Below are the code and all the weights of a small trained network. Each question names an input and a class and asks about switching units off, where a switched-off unit gives its printed mean instead of its output.

import numpy as np


def w(rows, s, z=0):
    codes = np.array(rows[::2]) - 128.0
    scale = np.full(codes.shape[1], s)
    scale[-1] = z or s
    return codes * scale


def f(y):
    return y / 2 * (1 + np.tanh(0.7978845608 * (y + 0.044715 * y**3)))


def log_softmax(a):
    a = a - a.max(-1, keepdims=True)
    return a - np.log(np.exp(a).sum(-1, keepdims=True))


def net(x, mask):
    res = np.array(x, float).reshape(1, 7) / 4 @ E
    y = f(res @ A[0][:, :-1].T + A[0][:, -1])
    res = res + np.where(mask, y, B[0][:, -1]) @ B[0][:, :-1]
    return log_softmax(res[-1] @ U[:, :-1].T + U[:, -1])


A, B = {}, {}
E = w([
[84,115,124,187],'x0',
[114,216,206,182],'x1',
[158,154,110,102],'x2',
[158,129,137,88],'x3',
[255,82,123,212],'x4',
[125,133,119,138],'x5',
[139,141,117,123],'x6',
],0.01)
A[0] = w([
[86,82,51,92,255],'N0',
[147,224,249,172,202],'N1',
[180,87,196,133,127],'N2',
[41,156,100,99,239],'N3',
[109,166,172,70,131],'N4',
[213,88,143,180,190],'N5',
[133,32,47,174,192],'N6',
],0.012,0.0067)
B[0] = w([
[174,101,145,85,208],'N0',
[51,159,130,190,251],'N1',
[145,120,97,161,160],'N2',
[143,113,200,93,221],'N3',
[124,164,155,121,175],'N4',
[105,126,69,253,212],'N5',
[147,90,100,110,196],'N6',
],0.017,0.014)
U = w([
[175,70,198,48,156],'0',
[1,232,214,124,211],'1',
[195,74,67,182,152],'2',
[53,207,92,231,4],'3',
],0.0095,0.0036)

Each question gives the input, the list of numbers given to net, and the class t.
The units are the neurons (one row each of A and B). Each row of codes is followed by its name. A weight is (code - 128) times the scale printed after its matrix; where a second scale follows, it is the last column's (A, B and U).
mask holds one flag per neuron, in row order. A switched-off neuron (its flag False) gives its mean, the last column of its row in B, instead of its output. The means were averaged over made-up inputs and are rounded, as every weight is.
A unit's drop is (log p(t) with every unit on - log p(t) with that unit switched off) / (log p(t) with every unit on - log p(t) with every unit switched off).
The circuit of an input: a set's keep is (log p(t) with only the set's units on - log p(t) with every unit switched off) / (log p(t) with every unit on - log p(t) with every unit switched off). Starting from all 7 units, units are removed one at a time, each time the one whose removal leaves the highest keep (on an exact tie, the one counted first), for as long as the keep stays at least 0.8.
units of the circuit, in order: the units of the circuit, biggest drop first
top k neurons: the k neurons with the biggest drops, biggest first
drop when u is switched off: that unit's drop, to one decimal
input [2,0,-1,2,1,3,-2], class 2: top 3 neurons : [N1, N4, N3]
input [8,-4,5,7,0,0,3], class 0: units of the circuit, in order : [N5, N1]
input [5,-6,-6,-6,0,2,-4], class 0: units of the circuit, in order : [N5, N0]
input [8,0,7,-3,1,0,-3], class 2: units of the circuit, in order : [N1]
input [5,-4,-6,4,0,-4,-3], class 0: units of the circuit, in order : [N5, N1]
input [-4,1,3,1,8,3,-7], class 3: top 2 neurons : [N5, N0]
input [7,-6,-1,-3,0,7,8], class 0: top 3 neurons : [N5, N0, N1]
input [6,0,-8,-3,4,-6,-2], class 2: top 2 neurons : [N1, N6]
input [4,-1,-5,-6,3,2,5], class 2: top 2 neurons : [N1, N6]
input [2,0,-6,3,2,-2,-4], class 2: top 3 neurons : [N1, N4, N6]
input [4,-1,5,-6,4,-4,-7], class 2: drop when N1 is switched off : 1.3
input [4,-1,-4,4,-4,-2,-4], class 0: drop when N1 is switched off : 0.3
